Below is a small trained network, with its code and all its weights. Each question gives an input and a class and asks what happens when units are switched off, that is, made to give their printed mean instead of their output.

import numpy as np


def w(rows, s, z=0):
    codes = np.array(rows[::2]) - 128.0
    scale = np.full(codes.shape[1], s)
    scale[-1] = z or s
    return codes * scale


def norm(h):
    return h / np.sqrt((h * h).mean(-1, keepdims=True) + 1e-5)


def f(y):
    return y / 2 * (1 + np.tanh(0.7978845608 * (y + 0.044715 * y**3)))


def log_softmax(a):
    a = a - a.max(-1, keepdims=True)
    return a - np.log(np.exp(a).sum(-1, keepdims=True))


def net(x, mask):
    res = np.array(x, float).reshape(1, 2) / 4 @ E
    u = 0
    for l in range(4):
        y = f(norm(res) @ A[l][:, :-1].T + A[l][:, -1])
        res = res + np.where(mask[u : u + 5], y, B[l][:, -1]) @ B[l][:, :-1]
        u += 5
    return log_softmax(norm(res)[-1] @ U[:, :-1].T + U[:, -1])


A, B = {}, {}
E = w([
[160,73,241,53],'x0',
[1,89,133,119],'x1',
],0.0097)
A[0] = w([
[67,40,102,22,132],'L0N1',
[243,131,185,92,206],'L0N2',
[101,180,142,145,34],'L0N3',
[98,104,131,217,139],'L0N4',
[131,93,193,254,2],'L0N5',
],0.007,0.0013)
B[0] = w([
[168,159,172,107,183],'L0N1',
[139,86,78,16,254],'L0N2',
[174,68,3,215,121],'L0N3',
[246,47,90,77,148],'L0N4',
[145,41,63,218,112],'L0N5',
],0.0068,0.0044)
A[1] = w([
[207,48,3,79,185],'L1N1',
[139,66,220,41,250],'L1N2',
[164,116,233,62,108],'L1N3',
[34,214,142,167,221],'L1N4',
[168,182,98,120,152],'L1N5',
],0.0075,0.002)
B[1] = w([
[89,96,97,86,229],'L1N1',
[95,16,232,106,254],'L1N2',
[1,99,55,149,214],'L1N3',
[72,121,190,42,160],'L1N4',
[171,156,184,82,167],'L1N5',
],0.0077,0.0064)
A[2] = w([
[106,153,92,92,143],'L2N1',
[124,252,88,223,255],'L2N2',
[115,122,113,111,76],'L2N3',
[155,157,122,141,9],'L2N4',
[46,114,95,136,54],'L2N5',
],0.017,0.0011)
B[2] = w([
[104,164,32,228,180],'L2N1',
[97,69,190,113,254],'L2N2',
[166,220,159,143,149],'L2N3',
[102,153,79,158,141],'L2N4',
[254,168,78,22,218],'L2N5',
],0.0075,0.0081)
A[3] = w([
[174,107,162,193,3],'L3N1',
[28,130,58,177,171],'L3N2',
[137,100,182,1,186],'L3N3',
[92,106,102,79,57],'L3N4',
[191,94,75,72,228],'L3N5',
],0.0083,0.0023)
B[3] = w([
[174,109,152,141,113],'L3N1',
[171,149,152,165,166],'L3N2',
[133,36,179,253,254],'L3N3',
[246,109,170,99,152],'L3N4',
[55,110,176,82,214],'L3N5',
],0.011,0.0079)
U = w([
[130,5,203,115,179],'0',
[174,146,88,240,154],'1',
[144,156,160,138,2],'2',
[132,146,49,53,207],'3',
],0.019,0.0068)

Each question gives the input, the list of numbers given to net, and the class t.
The units are the neurons (one row each of A and B). Each row of codes is followed by its name. A weight is (code - 128) times the scale printed after its matrix; where a second scale follows, it is the last column's (A, B and U).
mask holds one flag per neuron, layer by layer. A switched-off neuron (its flag False) gives its mean, the last column of its row in B, instead of its output. The means were averaged over made-up inputs and are rounded, as every weight is.
A unit's drop is (log p(t) with every unit on - log p(t) with that unit switched off) / (log p(t) with every unit on - log p(t) with every unit switched off).
The circuit of an input: a set's keep is (log p(t) with only the set's units on - log p(t) with every unit switched off) / (log p(t) with every unit on - log p(t) with every unit switched off). Starting from the 12 units with the biggest drops (on a tie, the unit counted first), units are removed one at a time, each time the one whose removal leaves the highest keep (on an exact tie, the one counted first), for as long as the keep stays at least 0.8.
circuit, biggest first: the units of the circuit, biggest drop first
unit that matters most: the unit with the biggest drop
k most important neurons: the k neurons with the biggest drops, biggest first
top k neurons in layer l: the k neurons of layer l with the biggest drops, biggest first
drop when u is switched off: that unit's drop, to one decimal
input [-3,-2], class 1: unit that matters most : L2N5
input [-2,-1], class 1: 3 most important neurons : [L1N3; L2N5; L1N2]
input [-3,-1], class 1: circuit, biggest first : [L1N2; L2N1]
input [-7,1], class 3: 2 most important neurons : [L2N5; L3N3]
input [-3,4], class 3: circuit, biggest first : [L1N2; L2N5]
input [-6,-1], class 1: 2 most important neurons : [L1N2; L2N1]
input [-6,0], class 3: 4 most important neurons : [L3N3; L2N1; L2N5; L0N4]
input [-1,-7], class 3: circuit, biggest first : [L1N2; L3N3]
input [-2,0], class 3: 3 most important neurons : [L1N2; L1N1; L3N3]
input [-5,-4], class 1: 3 most important neurons : [L2N5; L1N2; L3N5]
input [-6,8], class 3: 2 most important neurons : [L2N5; L1N2]
input [-6,1], class 3: 3 most important neurons : [L2N5; L3N3; L2N1]
input [-1,-5], class 3: 4 most important neurons : [L1N2; L3N3; L2N2; L2N1]
input [-5,-2], class 1: 3 most important neurons : [L1N2; L1N3; L2N5]
input [-4,1], class 3: unit that matters most : L2N5
input [-4,-4], class 1: top 2 neurons in layer 2 : [L2N4; L2N5]
input [-4,6], class 3: 2 most important neurons : [L1N2; L2N5]
input [-2,2], class 3: drop when L1N2 is switched off : 1.0
input [-4,3], class 3: drop when L1N2 is switched off : 0.3
